Here is a tiny trained network, its code and every weight. The questions are about switching its units off for an input and a class, where a switched-off unit gives its printed mean instead of its output.

import numpy as np


def w(rows, s, z=0):
    codes = np.array(rows[::2]) - 128.0
    scale = np.full(codes.shape[1], s)
    scale[-1] = z or s
    return codes * scale


def norm(h):
    return h / np.sqrt((h * h).mean(-1, keepdims=True) + 1e-5)


def f(y):
    return y / 2 * (1 + np.tanh(0.7978845608 * (y + 0.044715 * y**3)))


def log_softmax(a):
    a = a - a.max(-1, keepdims=True)
    return a - np.log(np.exp(a).sum(-1, keepdims=True))


def net(x, mask):
    res = np.array(x, float).reshape(1, 8) / 4 @ E
    u = 0
    for l in range(2):
        y = f(norm(res) @ A[l][:, :-1].T + A[l][:, -1])
        res = res + np.where(mask[u : u + 5], y, B[l][:, -1]) @ B[l][:, :-1]
        u += 5
    return log_softmax(norm(res)[-1] @ U[:, :-1].T + U[:, -1])


A, B = {}, {}
E = w([
[86,45,160,84,183,120,118,90,61,219,63,126],'x0',
[234,157,173,37,56,142,94,167,57,229,227,60],'x1',
[122,100,97,117,117,119,133,129,89,94,152,140],'x2',
[253,50,159,195,243,229,148,141,178,165,156,157],'x3',
[137,126,119,116,105,155,139,121,96,115,113,166],'x4',
[54,48,127,207,74,153,12,174,131,146,190,131],'x5',
[184,102,13,151,119,104,115,195,99,161,46,97],'x6',
[94,166,221,169,99,187,153,235,22,141,136,192],'x7',
],0.0053)
A[0] = w([
[156,126,34,216,108,119,151,156,83,180,75,83,4],'L0N1',
[171,141,149,97,134,101,254,131,130,112,84,111,129],'L0N2',
[116,54,157,111,135,117,116,44,79,191,73,134,45],'L0N3',
[141,125,95,78,128,95,96,73,176,146,113,92,213],'L0N4',
[110,137,163,147,144,123,94,70,128,125,181,181,74],'L0N5',
],0.0089,0.0027)
B[0] = w([
[87,164,164,135,108,156,182,10,137,160,181,126,237],'L0N1',
[59,78,116,152,85,151,108,192,131,132,188,92,254],'L0N2',
[127,173,101,128,125,60,177,183,173,160,138,183,234],'L0N3',
[101,97,126,119,129,200,69,116,134,118,152,174,250],'L0N4',
[109,129,132,120,96,124,209,99,117,103,160,70,168],'L0N5',
],0.011,0.0045)
A[1] = w([
[19,187,100,78,115,144,52,110,107,130,46,101,46],'L1N1',
[105,241,83,13,87,31,73,131,130,99,130,136,107],'L1N2',
[198,178,88,185,82,162,99,148,179,29,183,115,100],'L1N3',
[216,68,112,148,253,189,168,144,136,131,143,136,88],'L1N4',
[30,165,92,200,254,129,154,105,123,47,53,135,7],'L1N5',
],0.0069,0.002)
B[1] = w([
[178,100,229,171,89,150,210,186,104,80,95,72,191],'L1N1',
[191,110,120,180,183,112,106,89,143,95,77,148,221],'L1N2',
[61,163,100,117,166,65,135,176,97,199,56,166,254],'L1N3',
[150,96,166,173,76,72,123,102,92,1,68,113,230],'L1N4',
[224,149,127,60,140,154,17,143,63,187,218,91,231],'L1N5',
],0.0097,0.0043)
U = w([
[196,103,167,189,103,74,138,98,119,55,93,109,123],'0',
[228,156,117,66,134,126,42,140,66,152,206,117,31],'1',
[65,91,104,159,87,122,124,162,130,132,173,126,201],'2',
[102,196,137,131,136,138,217,2,129,131,191,126,157],'3',
[109,190,93,137,171,47,145,148,145,155,117,215,9],'4',
[128,122,128,117,116,180,94,133,122,115,125,177,253],'5',
[116,122,116,139,110,124,121,128,102,124,150,170,113],'6',
],0.0094,0.0016)

Each question gives the input, the list of numbers given to net, and the class t.
The units are the neurons (one row each of A and B). Each row of codes is followed by its name. A weight is (code - 128) times the scale printed after its matrix; where a second scale follows, it is the last column's (A, B and U).
mask holds one flag per neuron, layer by layer. A switched-off neuron (its flag False) gives its mean, the last column of its row in B, instead of its output. The means were averaged over made-up inputs and are rounded, as every weight is.
A unit's drop is (log p(t) with every unit on - log p(t) with that unit switched off) / (log p(t) with every unit on - log p(t) with every unit switched off).
The circuit of an input: a set's keep is (log p(t) with only the set's units on - log p(t) with every unit switched off) / (log p(t) with every unit on - log p(t) with every unit switched off). Starting from all 10 units, units are removed one at a time, each time the one whose removal leaves the highest keep (on an exact tie, the one counted first), for as long as the keep stays at least 0.8.
circuit, biggest first: the units of the circuit, biggest drop first
most important unit: the unit with the biggest drop
top k neurons: the k neurons with the biggest drops, biggest first
top k neurons in layer l: the k neurons of layer l with the biggest drops, biggest first
input [5,-4,-6,5,7,-7,-6,5], class 2: most important unit -> L0N2
input [-2,2,-1,-6,2,5,5,4], class 0: top 3 neurons in layer 0 -> L0N2; L0N4; L0N5
input [1,7,8,-2,-2,5,-8,1], class 3: top 2 neurons -> L0N5; L1N5
input [5,-1,7,-8,3,8,2,6], class 0: circuit, biggest first -> L1N1; L0N2; L0N4
input [6,4,-2,5,-2,2,-5,2], class 4: top 2 neurons -> L0N3; L0N1
input [2,-2,-7,5,-6,-7,-6,-6], class 2: circuit, biggest first -> L0N2; L0N1
input [4,1,-4,-4,-7,-8,6,-2], class 2: top 2 neurons -> L0N2; L0N4
input [-7,-6,-4,-2,-2,3,-5,-8], class 5: top 2 neurons -> L0N4; L0N3
input [8,-8,-8,-6,7,-4,3,2], class 1: top 3 neurons in layer 1 -> L1N5; L1N3; L1N4
input [2,7,-3,-8,2,-5,6,-2], class 0: top 3 neurons -> L1N1; L1N2; L1N5
input [3,-8,0,-7,6,1,-3,8], class 1: circuit, biggest first -> L1N5; L0N2
input [5,2,-7,-6,-6,-2,7,1], class 3: top 2 neurons in layer 1 -> L1N4; L1N3
input [-5,-3,-2,7,1,-6,-2,-8], class 5: top 3 neurons -> L0N4; L0N2; L1N1
input [5,-7,-6,-8,-5,-5,2,2], class 0: circuit, biggest first -> L1N1
input [5,-6,-5,4,4,-1,-6,-8], class 5: top 2 neurons in layer 1 -> L1N5; L1N4
input [-8,1,3,-1,7,-5,2,6], class 4: top 2 neurons -> L1N3; L0N4
input [3,-1,6,8,3,8,0,2], class 0: circuit, biggest first -> L1N4; L0N2
input [3,-3,1,-5,-1,-8,2,-3], class 2: top 3 neurons -> L0N2; L0N4; L1N4
input [2,5,-2,-7,-5,7,-7,1], class 0: top 3 neurons in layer 0 -> L0N2; L0N1; L0N4
input [-7,6,-4,7,-2,-6,-3,-2], class 0: circuit, biggest first -> L1N4
input [4,-8,8,-7,-7,-2,8,-8], class 1: top 2 neurons -> L1N5; L1N4
input [-6,1,-4,3,4,-8,-5,8], class 2: top 2 neurons in layer 0 -> L0N2; L0N1
input [6,5,-8,-8,-3,-4,-2,5], class 0: circuit, biggest first -> L1N2; L1N1
input [6,4,7,5,2,1,1,-7], class 5: top 2 neurons in layer 0 -> L0N4; L0N5
input [-7,-7,5,4,2,-8,6,-7], class 2: top 3 neurons in layer 0 -> L0N2; L0N4; L0N3
